Here is a tiny trained network, its code and every weight. The questions are about switching its units off for an input and a class, where a switched-off unit gives its printed mean instead of its output.

import numpy as np


def w(rows, s, z=0):
    codes = np.array(rows[::2]) - 128.0
    scale = np.full(codes.shape[1], s)
    scale[-1] = z or s
    return codes * scale


def f(y):
    return y / 2 * (1 + np.tanh(0.7978845608 * (y + 0.044715 * y**3)))


def log_softmax(a):
    a = a - a.max(-1, keepdims=True)
    return a - np.log(np.exp(a).sum(-1, keepdims=True))


def net(x, mask):
    res = np.array(x, float).reshape(1, 3) / 4 @ E
    y = f(res @ A[0][:, :-1].T + A[0][:, -1])
    res = res + np.where(mask, y, B[0][:, -1]) @ B[0][:, :-1]
    return log_softmax(res[-1] @ U[:, :-1].T + U[:, -1])


A, B = {}, {}
E = w([
[67,162,106,12,133,204,92,149,180],'x0',
[43,177,94,108,38,91,225,135,96],'x1',
[218,162,95,130,142,82,107,255,133],'x2',
],0.014)
A[0] = w([
[68,95,151,138,177,205,144,57,87,183],'N0',
[142,137,50,153,86,100,135,156,93,98],'N1',
[69,166,106,123,67,149,173,132,98,179],'N2',
[209,73,117,143,190,102,2,108,138,164],'N3',
[112,123,124,163,110,39,211,144,93,107],'N4',
[110,99,162,41,205,188,103,66,158,127],'N5',
[174,99,122,78,94,169,26,138,213,84],'N6',
[162,158,101,168,94,48,180,133,100,137],'N7',
[99,93,142,95,186,147,72,59,147,137],'N8',
[102,172,50,44,116,186,94,175,168,112],'N9',
[72,94,192,153,100,122,157,25,121,199],'N10',
[82,70,89,105,156,158,120,98,159,134],'N11',
[103,128,122,133,154,130,121,120,138,123],'N12',
[179,108,170,171,99,95,116,53,121,65],'N13',
[85,206,83,54,120,179,113,185,163,12],'N14',
[205,78,166,181,139,162,68,145,137,64],'N15',
[67,82,138,161,120,127,171,5,102,60],'N16',
[175,79,140,173,137,128,157,67,107,24],'N17',
[53,172,86,94,94,97,156,109,106,5],'N18',
],0.0097,0.014)
B[0] = w([
[111,191,113,128,204,175,154,142,63,221],'N0',
[78,122,122,158,152,90,113,110,2,156],'N1',
[176,65,134,131,102,88,82,174,131,210],'N2',
[218,142,191,112,84,149,179,60,180,253],'N3',
[101,158,75,166,138,77,84,177,94,187],'N4',
[67,197,89,171,168,124,74,194,42,211],'N5',
[62,204,100,185,177,161,185,131,92,189],'N6',
[69,113,49,105,150,90,145,168,59,193],'N7',
[100,169,85,159,141,76,130,162,77,194],'N8',
[212,164,209,161,97,144,155,13,231,207],'N9',
[169,124,221,128,178,148,189,38,237,234],'N10',
[92,149,96,123,171,153,147,177,108,171],'N11',
[132,160,132,113,128,148,114,192,135,133],'N12',
[149,171,244,131,103,192,139,82,222,160],'N13',
[169,8,177,81,37,65,90,173,141,176],'N14',
[157,22,110,71,75,75,80,182,160,188],'N15',
[238,16,152,70,13,22,77,216,165,195],'N16',
[143,224,139,158,142,155,179,76,166,149],'N17',
[171,207,173,143,167,217,222,17,244,159],'N18',
],0.0079,0.019)
U = w([
[171,197,178,150,144,189,174,73,183,21],'0',
[203,1,146,133,52,39,92,162,142,254],'1',
[33,205,49,159,194,128,112,196,42,225],'2',
],0.0093,0.00099)

Each question gives the input, the list of numbers given to net, and the class t.
The units are the neurons (one row each of A and B). Each row of codes is followed by its name. A weight is (code - 128) times the scale printed after its matrix; where a second scale follows, it is the last column's (A, B and U).
mask holds one flag per neuron, in row order. A switched-off neuron (its flag False) gives its mean, the last column of its row in B, instead of its output. The means were averaged over made-up inputs and are rounded, as every weight is.
A unit's drop is (log p(t) with every unit on - log p(t) with that unit switched off) / (log p(t) with every unit on - log p(t) with every unit switched off).
The circuit of an input: a set's keep is (log p(t) with only the set's units on - log p(t) with every unit switched off) / (log p(t) with every unit on - log p(t) with every unit switched off). Starting from the 12 units with the biggest drops (on a tie, the unit counted first), units are removed one at a time, each time the one whose removal leaves the highest keep (on an exact tie, the one counted first), for as long as the keep stays at least 0.8.
circuit, biggest first: the units of the circuit, biggest drop first
unit that matters most: the unit with the biggest drop
k most important neurons: the k neurons with the biggest drops, biggest first
drop of u: that unit's drop, to one decimal
input [0,6,0], class 1: most important neuron => [N2]
input [1,-4,-5], class 2: circuit, biggest first => [N5; N9]
input [1,0,7], class 0: 2 most important neurons => [N16; N2]
input [-6,-4,0], class 0: 3 most important neurons => [N16; N13; N17]
input [7,7,2], class 1: 2 most important neurons => [N14; N2]
input [8,0,-5], class 2: 3 most important neurons => [N5; N3; N8]
input [3,-1,7], class 0: 3 most important neurons => [N16; N2; N9]
input [0,4,2], class 2: 2 most important neurons => [N16; N3]
input [-8,-8,-6], class 0: 2 most important neurons => [N17; N13]
input [-1,8,-7], class 1: 2 most important neurons => [N16; N2]
input [6,4,1], class 1: 4 most important neurons => [N14; N2; N10; N0]
input [4,-1,7], class 0: 2 most important neurons => [N16; N9]
input [-7,-1,-3], class 0: 3 most important neurons => [N17; N13; N10]
input [-2,5,-1], class 1: unit that matters most => N5
input [-5,1,5], class 2: drop of N16 => 0.2
input [5,-7,-2], class 2: drop of N5 => 0.3
input [-4,3,-6], class 1: drop of N16 => 5.1
